Below is a small trained network, with its code and all its weights. Each question gives an input and a class and asks what happens when units are switched off, that is, made to give their printed mean instead of their output.

import numpy as np


def w(rows, s, z=0):
    codes = np.array(rows[::2]) - 128.0
    scale = np.full(codes.shape[1], s)
    scale[-1] = z or s
    return codes * scale


def f(y):
    return y / 2 * (1 + np.tanh(0.7978845608 * (y + 0.044715 * y**3)))


def log_softmax(a):
    a = a - a.max(-1, keepdims=True)
    return a - np.log(np.exp(a).sum(-1, keepdims=True))


def net(x, mask):
    res = np.array(x, float).reshape(1, 8) / 4 @ E
    y = f(res @ A[0][:, :-1].T + A[0][:, -1])
    res = res + np.where(mask, y, B[0][:, -1]) @ B[0][:, :-1]
    return log_softmax(res[-1] @ U[:, :-1].T + U[:, -1])


A, B = {}, {}
E = w([
[97,134,161,108,139,139,118,102,134,115,185],'x0',
[108,108,102,90,135,145,99,92,130,100,90],'x1',
[236,145,24,210,141,218,2,7,80,179,166],'x2',
[71,44,111,81,21,125,196,89,116,161,200],'x3',
[151,153,172,196,157,118,186,75,55,59,95],'x4',
[104,110,174,127,134,134,114,156,101,149,154],'x5',
[116,131,134,145,107,166,146,98,159,130,83],'x6',
[136,121,73,116,148,117,125,148,122,100,124],'x7',
],0.0085)
A[0] = w([
[226,130,169,91,185,130,39,181,222,189,142,175],'neuron 1',
[155,73,57,110,6,210,89,115,93,246,176,145],'neuron 2',
[145,41,105,93,200,180,114,121,219,166,155,70],'neuron 3',
[90,37,170,52,2,77,207,172,104,81,110,6],'neuron 4',
[94,183,215,78,179,33,127,248,174,88,41,252],'neuron 5',
[132,209,75,38,205,177,139,157,223,213,21,204],'neuron 6',
],0.0059,0.0034)
B[0] = w([
[222,167,71,96,93,215,98,187,103,163,162,175],'neuron 1',
[97,55,157,119,104,160,84,122,254,101,119,222],'neuron 2',
[104,156,121,90,93,92,84,146,69,183,164,143],'neuron 3',
[142,203,45,78,176,77,178,92,110,206,167,223],'neuron 4',
[205,28,214,83,106,132,158,126,102,74,148,249],'neuron 5',
[185,172,85,93,106,187,115,159,115,67,181,177],'neuron 6',
],0.009,0.011)
U = w([
[180,66,111,81,45,195,126,93,141,81,187,252],'0',
[149,186,57,91,152,246,77,153,165,222,122,25],'1',
[64,116,59,2,91,68,144,177,211,243,78,141],'2',
[106,39,57,93,60,97,47,135,210,170,133,21],'3',
[171,138,195,105,179,90,126,108,123,48,25,40],'4',
[196,200,76,181,166,153,69,54,34,134,80,16],'5',
[110,149,79,91,101,84,224,44,67,155,89,55],'6',
],0.0077,0.0034)

Each question gives the input, the list of numbers given to net, and the class t.
The units are the neurons (one row each of A and B). Each row of codes is followed by its name. A weight is (code - 128) times the scale printed after its matrix; where a second scale follows, it is the last column's (A, B and U).
mask holds one flag per neuron, in row order. A switched-off neuron (its flag False) gives its mean, the last column of its row in B, instead of its output. The means were averaged over made-up inputs and are rounded, as every weight is.
A unit's drop is (log p(t) with every unit on - log p(t) with that unit switched off) / (log p(t) with every unit on - log p(t) with every unit switched off).
The circuit of an input: a set's keep is (log p(t) with only the set's units on - log p(t) with every unit switched off) / (log p(t) with every unit on - log p(t) with every unit switched off). Starting from all 6 units, units are removed one at a time, each time the one whose removal leaves the highest keep (on an exact tie, the one counted first), for as long as the keep stays at least 0.8.
units of the circuit, in order: the units of the circuit, biggest drop first
most important unit: the unit with the biggest drop
top k neurons: the k neurons with the biggest drops, biggest first
drop when u is switched off: that unit's drop, to one decimal
input [4,-8,4,7,-4,4,-3,-5], class 3: units of the circuit, in order => [neuron 2; neuron 5]
input [0,7,-3,2,6,-5,3,-2], class 6: most important unit => neuron 2
input [-8,-3,8,4,-2,5,7,-6], class 3: top 2 neurons => [neuron 2; neuron 5]
input [0,-2,-1,2,2,4,1,1], class 6: units of the circuit, in order => [neuron 2; neuron 1]
input [0,-5,-4,2,4,-7,7,1], class 6: units of the circuit, in order => [neuron 2; neuron 4]
input [2,-5,-2,-4,-8,5,-2,2], class 0: top 2 neurons => [neuron 5; neuron 4]
input [-6,8,8,-6,0,-6,4,-4], class 1: top 4 neurons => [neuron 1; neuron 5; neuron 6; neuron 2]
input [0,5,1,5,-5,-6,3,7], class 3: top 3 neurons => [neuron 2; neuron 5; neuron 4]
input [0,6,-7,1,3,-2,2,2], class 6: units of the circuit, in order => [neuron 4; neuron 2]
input [5,-4,3,0,4,-8,3,-3], class 5: top 2 neurons => [neuron 5; neuron 2]
input [8,-1,2,-4,-2,6,1,8], class 1: top 2 neurons => [neuron 5; neuron 1]
input [-4,5,-5,8,4,-6,-8,-8], class 6: units of the circuit, in order => [neuron 2; neuron 4]
input [-2,1,5,2,-3,-3,0,7], class 3: units of the circuit, in order => [neuron 2; neuron 5]
input [7,-7,3,-1,-6,-5,6,4], class 1: units of the circuit, in order => [neuron 5]
input [-6,-4,-2,8,3,3,6,1], class 6: top 3 neurons => [neuron 4; neuron 1; neuron 3]
input [3,0,6,4,-7,-5,-4,1], class 3: top 2 neurons => [neuron 2; neuron 5]
input [2,-7,-4,-6,0,5,3,-5], class 0: top 2 neurons => [neuron 5; neuron 1]
input [3,1,-6,8,7,-6,0,0], class 6: top 2 neurons => [neuron 4; neuron 2]
input [-7,-6,-7,-5,-3,-2,5,8], class 0: top 2 neurons => [neuron 5; neuron 6]
input [-7,7,0,-4,-7,-3,-6,0], class 0: top 3 neurons => [neuron 4; neuron 6; neuron 5]
input [0,-4,2,6,-8,6,5,5], class 3: units of the circuit, in order => [neuron 2]
input [2,2,0,4,7,5,-2,6], class 6: units of the circuit, in order => [neuron 2; neuron 5]
input [-7,3,-4,0,-6,5,2,1], class 0: drop when neuron 6 is switched off => 0.4
